Each row has a class, written after it.
[-16  25  -6  37  23   6   8 -14 -29  50  -2  -7 -13  -1 -10 -19 -19  43
  -3  10 -39 -25 -12   2  -5  -8  20  54 -11 -36 -17   5  10  15  21  13] => bav
[ 15  79  23  23  39 -47  22 -45  15 -23  26  12  -9  22  38  41  -1 -10
  17  14  20  46 -15  11   0 -32  -2 -10 -16  53  45 -10  58  -9  11  12] => bav
[  1 -15 -20  25  16   8 -34 -22   3 -77  -8 -31 -22  28 -20  26   5  -2
 -14   3  15 -22 -18 -38  18  27 -12 -38 -12  42  27  22  21  13 -12 -14] => zufir
[ -1  50   7  57  -7  12  27  24 -16  33 -25 -16  -5 -30  20  12 -18 -23
  15  17   2   1 -16   2   9  15  25  47  -5 -21  -8  39  17  28  17  12] => maveb
[ 15  70  11  11  22   2  13   5 -26  -7 -18 -12  -6 -23   6  21 -12  29
  30  50 -30 -20 -14  -6  22  -8  -1  50  -9  -9  -7 -12  10   6  42  18] => maveb
[ 63 -29   6 -25  20 -19 -11   6  39 -35 -38   8  16  31   7  16  18  12
 -19  16  37  28 -15  11  42  -3  -2  22  23  64 -21 -16  16 -19 -17   7] => zufir
[  6 -12   8   1 -46  -2   2  -4 -12 -66  42 -11 -19 -29 -15  23   1  -8
 -12   6  11  20  11   5 -14   1  30 -25  27  31  63  -5  26 -20   6  40] => zufir
[ -4  27  17  35   1   0   0   4 -26 -29 -42  14  25  48   5  -3  11 -36
  42 -38  25  20   9  49 -15 -27   6 -31  -4 -36 -11   6  -5 -16 -77  76] => Pofes
[ 10  23  -9  32  23 -12  14 -31  17  -4 -19   8 -19  14  39  30  13 -11
 -24   8   9  27  -9   6 -16 -18  -6 -30 -19  54  86  -2  78 -15 -12   7] => Gori
[-42  12  41   6 -47  32  16 -53 -36 -54  58  11   1 -39  32  12  -5  -9
  33 -23 -37  27  32 -32 -34  34  37   0  -3  12  -2  31  25   6 -44   8] => zufir
[-24 -18   2   8 -70  62   2 -29 -62 -52  33  15 -13 -13  30   2 -12 -74
  38 -30   2  18  48 -12 -35  29  30 -22 -27 -34 -25  50  24  39 -39  14] => maveb
[-15 -15   0   4 -56  77 -17 -16 -67 -70  -8  29 -12 -18  -4   0  -2 -25
  -4 -20  -3   5  31  12 -43 -22   1 -31  -1 -10  46   6  50 -31 -35   9] => Gori
[-27 -19  -7  52  13   3 -10 -34  10  41 -11  -4  26  40  -4 -55   4  14
 -35  30 -57 -44   7  -4  14  11   5  45 -19  41  16 -29  63 -15  40  21] => bav
[-31  43  16  43  16   7   6 -23 -33   6  -2   5  14 -27  -1 -34 -15  38
   8  41 -45 -49   5  -8   2 -10 -26  24 -14 -26   3   0  63 -12  48  20] => som
[  1 -26   1   1  11  14 -22 -29  -3 -96 -31 -10 -20  34  19  13  20  11
 -25  14  11   9 -12 -23  17  -4   3  12 -27  53  37  -7  -1  -8  -8   4] => maveb
[ 23  66  11  14  24 -50  -8 -27   8  17 -12  -7  -7   8  49  23   5  -5
  12   3  16  51  -8  11 -14 -23  11 -20 -15  58  36  18  48  -4  -9  30] => som
[ 20 -35 -26 -29  21   7  22   9  28 -45 -49   4  -5  26 -17 -10  36  52
 -18  15 -23   3 -18  -6   0  15  -8  44  19  24 -15 -11  22 -32 -13  -2] => rasu
[-10  25  14  44 -20   8  20 -17 -17 -52 -30 -16  14  42  -8  -6  10 -45
  27 -27  34   3   2  47   0 -22   7   9   3 -29 -30 -20  18   3 -68  61] => Det
[-23  75  21  47 -26   5 -21 -74  -7 -59 -28  -3  31  31  24  22  19 -46
  20 -39  22   2  15  30  -1 -43 -14 -10 -21 -23  -4   3  11  22 -46  34] => som
[ 23   3  -5  59  -6  -8  -9 -17   0  37 -24 -15  -3  31 -32 -14 -12 -14
  -4  -9 -17 -14 -23  22  -4  14  21  60  -4  14 -43   1  12  14 -32  33] => rasu
[ 40  32   1 -23  -3 -15  18   7  26   2 -67  11  -1   6  41   1  29  36
 -20  -1  -9  16   7  -3  23  10  -7  43  30  11 -36  23  -7   4 -63 -19] => Gori
[  0  52  16  34  35 -41  19 -57   3 -13  45 -15 -22   7  25  37   6 -22
   7  21  14  11   0  -4  23 -28 -14  -2  -7  48  54 -21  63   1   4   0] => Det
[-37  26  28  45  -5  -3  24 -10 -19 -58 -45  25   0  50   4   0  -3 -47
  25 -39  43  20   7  35  -8 -27  -1 -11 -16 -29 -22   2  21  -2 -59  53] => rasu
[ 49 -15 -18   5   7  17  19  16  10 -27 -53  -3 -12  41 -28 -17  26  19
 -19  -5 -17  -2   7  18   1  40   4  51  44  43 -23 -14  26  -6 -46  14] => Det
[-18  34 -18  16  26  21  -1  37 -21  -1 -19   4  -4 -17 -14   1 -26  39
  16  46 -25 -26 -20  -6  -1  -1 -12   2 -36 -43  14  -2  -1 -14  77  16] => Gori
[  4  16   0 -12   7 -16   9 -53  10 -28 -32  35  -1  67   5 -12   7  23
   2   2 -20  15   4  -9  37  14   2  71  15  15 -89  34   2   4 -33 -15] => bav
[ -1   9 -12   4 -61  28 -25   4 -61 -77  39  17 -32 -36 -10   8  -6  -6
  22  -9 -33  22  29   9 -59  28  10 -36   5 -21   3  25  -4   0   7   6] => Gori
[  3  26   7  16  37 -21 -18 -27 -13 -10  20   5 -11  22  20  18  -6 -14
  -9  17  34   4   0  21   8 -47 -11 -25 -23  55  59 -40  87 -24  43  15] => Gori
[ 51  16   7   2  23 -10 -10 -22  31 -25 -56  15   1  41  -5  -6  -5  14
  -4 -14  28  19   1   8  24  -7  12  50  44  30 -50  -4   1   2 -64   9] => zufir
[ -4 -12   2  43 -22   9 -21 -28  26  25 -17 -13  39  19   3 -59  16  -4
  -5  -5 -42 -39   8  -5  -7  20  -5  -7 -11  18   9  12  51  -3 -25  48] => zufir
[ 29   7   3  27  21   7  20 -31  43   2 -50  13 -13   5  27  31   0  11
 -20  -3  -5  14 -15  -2  17  31  -2  63  21  17 -50  14  17  20 -58 -18] => zufir
[ -8 -22  12  39 -23   1  17 -31 -20 -19  67   7 -15 -57  35   1 -23  10
 -21  49 -43  -5  -7  -3 -37  33  -1   6   2 -12   2  -9  10 -20 -30 -11] => Pofes
[ 16   1   6   9  23 -18 -18 -17 -10   8  -3   3 -15   2  33  16   0 -32
   9  21   1  25  -6  13  -7 -22  -8 -12 -26  57  29 -25  69 -14  25   8] => maveb
[-29  53   8  35  -9 -14  -2  15 -39   6   8  -8   0 -41  -2  -2 -21   0
  34  21 -18 -18  13 -12  24   7  -2   6   2 -45 -29  30   1   7  34  10] => Gori
[ -28    6    9   41  -33   32    3  -18  -26  -37  -53   -2   21   42
  -13    5   25  -58   17  -67   34    0   21   41    3  -27    5  -10
   16  -40  -22   12    5    7 -102   44] => rasu
[-14  -4  -4  59 -14  15   1 -20 -48   3  28  -3 -28 -31   3 -26 -44  34
 -10  36 -39  -7 -16  33 -43  18  27  39  12 -36 -49 -11  21  -5   1  30] => bav
[-23  54   4  34  17   4 -19  -2 -43  39 -27   2  14 -44  38   6 -23  16
   4  43 -15 -17   7 -26  23 -12  -9   8 -24 -13  -7  35  41  16  62 -22] => som
[ 25 -16  -3  20  -3   0  13   3  16 -42  60 -24 -29 -70   6  21 -36  31
 -44  56  -9   2 -33  19 -28  11  26  48  30   3  30 -59   3 -47  -4   8] => zufir
[ 15   9  -1  29  56 -48  -9 -10   3   3   1  -9   1  30  -8   1  -5 -11
   9  22  23  22 -17  22  -3 -24  -2 -44  -3  79  45 -44  69 -29  29  30] => Det
[-19  30   4  12 -36  60   4 -38 -24   0  24  10  15 -31  17  -9 -12 -36
  29 -55 -30   5  24 -10 -73  20  38  44  -6 -19 -32  22  46   2 -35 -15] => Pofes
[ 19  19  -3  46  -2 -19 -38 -25  13   3 -27   0  17  42   0 -60 -10  13
 -23  14 -23 -26   5  -1  -1   7  15  36 -16  57   5   2  45 -21   5  61] => rasu
[-54  27   7  34 -31  23   5 -60 -28 -34 -16   6 -13  26   6  45  17 -14
 -28 -21 -26 -33  11 -41  32  48 -10   9 -10  45 -10  72  43  35 -16 -47] => rasu
[  3 -37  -5  62 -21   2   3   7 -39  16  59  -5 -35 -50   5 -31 -55   0
 -15  29   0   2  -8  25 -41  24  33  37  20 -47 -55  -5  -9   9 -26   9] => rasu
[-29  21   0  32  23 -15  11 -46 -14 -98 -16 -14 -43  21  18  41  16  29
 -12   3   4   2 -11 -25  21  34   3  -8   7  30   1  40   0  31 -14 -10] => maveb
[ 13 -54 -26  37   8 -21  -4  27 -36  48  63  -5 -13 -73  -8  -3 -42  -2
 -11  71 -52   1 -18  24 -33  29   6   2   4  -7 -17 -42  20 -29  41 -22] => Det
[-13 -49 -16   5 -23  27   6  -5 -24  38  42   4 -20 -70  34 -24 -23  23
 -29  57 -69  -6   6   0 -25  14   4  44   2 -36 -11 -18  27 -37   5 -10] => bav
[ -4  86   0   9  -4   3 -30   9 -14  17   8  -5   6 -46  -3   2 -31  17
   8  39 -10 -34 -16  -5   0 -43 -18  13   0 -28  15  -1  27 -10  79 -21] => zufir
[-10 -54   2  46 -18  22  33 -27 -28 -31  46   5 -21 -20   4 -25 -29   8
 -19  41 -19  -4 -14   4 -17  40  12  38   6 -19 -36   2  18 -11 -43   3] => Det
[  0  81   9   5  -6   3  -2  23 -45  15 -37  15 -12  11  10  -6 -31   5
  12  30  10  -8 -13   8  12 -45 -10  20 -25 -37 -14  22  20  -1  31   5] => bav
[ 15  35  -2   8 -71  28 -15 -11 -41 -37  33  -8 -12 -14 -10   0 -13 -46
   4 -40   8  26  29   5 -52 -19  52  24   6 -18   5  -6 -17  33 -23 -21] => bav
[-24  26   2  33  32  29 -10   2 -45  32 -55   1  -9  42  -8 -49 -20  38
   3  35   1 -16 -12  20   8 -45   3  34  12  -6 -12 -15  51 -20  16  29] => bav
[ 69 -21  -9  -5  -9  -5  -4 -24  32 -30 -28   1   0  22  -6  28  33  17
 -20   7  -4  22  -6  -5  40  31  11  53  41  65 -20  32  23   3 -36   3] => zufir
[ 40 -69 -14  54 -32  28   2  11 -40  13  38   2 -34 -39 -11  -9 -22  15
 -42  66 -44  -6 -10  22 -18  27   1  14   5 -12  25 -16   5  -1  -2  14] => bav
[   8  -11    2   60    5   20  -21  -31  -16 -114  -35  -24   -4   47
  -38   22   15    0   -7   -8   42    6  -32   -7   23    8   10  -15
    1   51   29   16    2    1  -39   18] => Gori
[ 18  63  16  21  52 -48   6 -25  25  33 -17   5   5  43  23   1  -4  -6
   4   7  30  21 -17  -2  -4 -31 -10 -28 -32  61  47  -4  49  14  12   5] => som
[ -8 -31   3  20 -26 -15  21 -28 -32 -52  68   7 -35 -35  10  17 -13  28
 -26  84 -45   4 -14  -3 -10  21 -16  -4 -12 -11  28 -10 -10 -12   6  -9] => som
[-36  27   7  44 -36  26  20 -19 -46 -64 -29  -3 -10  38  -6  12  13 -38
  10 -24  24  -8  13  48   0 -27   2   1   7 -50  -7  -7  27   3 -65  41] => Gori
[-40   9   2  27  42 -10 -20 -46 -13  12  14   9 -21  66  18  10  -6 -13
   5  23  15   6 -18  20   9 -32 -20 -27 -44  40  29 -21  58 -11  33  12] => Gori
[ 17  -1 -19  32   5  -9 -16 -19 -17   5 -19  -3   5  49  -9 -47  -7 -10
  -8  25 -41 -41  -3  10 -15  -4   5   9 -36  15  26 -14  45 -18 -20  45] => maveb
[-24  18  10  59   6 -12  -4 -25 -15 -85  10 -18 -19  55 -37   4   0 -12
 -19  -3  30  -9  -8 -15  49  15   9  16  26  41  18  30   2  -3 -14  -2] => bav
[-32  -9  -1   2 -49  39  22 -13 -34 -53  30   1 -23 -41  -3   9   0 -40
  23 -30 -15  26  28 -15 -41  20  36  -1  21 -20  18  29   7   1 -29  -7] => maveb
[  0   5  15  70 -14  27  10 -61  12  29 -28   5  39  37  27 -30  -2 -28
   2 -19 -22 -21  -2   2  -8  31  19  53 -27  10 -41  31  51  10 -72  47] => Pofes
[ -3  19 -11 -11  53 -38  14  15  55  26   9 -25 -18 -29  40  48  11   0
  -8  -9   5  61 -26  16 -30  -3  15 -27  -2  54  65 -28  28 -42  28  13] => bav
[-26   7  12  21 -15  19  10 -17 -14 -86 -23   7   9  31  -3   7  -2 -12
  32 -32  32  13 -17  27 -15   6   8  -7 -24 -35 -57  24   3  -7 -40  67] => rasu
[-40  46   9  53 -12  22   7   0 -33  -8   3   1  -5 -30  11   7 -20   7
   8  21 -10  -8  -2  11  -6 -14  14  47  10 -52 -15   6  19  12  30  -7] => zufir
[ 78  37  -7   3  15 -10  -4   0  14 -11 -43   5  -6  48  -3 -18  -3   1
   3   3  14   8  -6  24   8  -2  -2  62  15  24 -48  -9  11  -2 -53  17] => Det
[ -2  40   4  16 -29 -15  12 -26 -37 -21  75   5 -12 -17 -27  17 -12 -34
  33 -25 -11   2  43  -7 -12  11  26  10  27 -18 -19  12  -2  33 -12 -14] => rasu
[-32  15 -23  10  -5  19 -19  -7 -24 -29 -14  -5 -19   2   3   1  -1   4
 -21 -26 -31 -18  15 -21 -23  30   3 -16  -7   2  -2  27  14   9  -3 -32] => bav
[-22  23  30  38 -24  10   8 -19 -42 -74 -34  35   3  61  -1 -13 -10 -36
  33 -37  48  21   4  45 -15 -31   2 -25 -17 -39 -34  23   9  -7 -79  77] => rasu
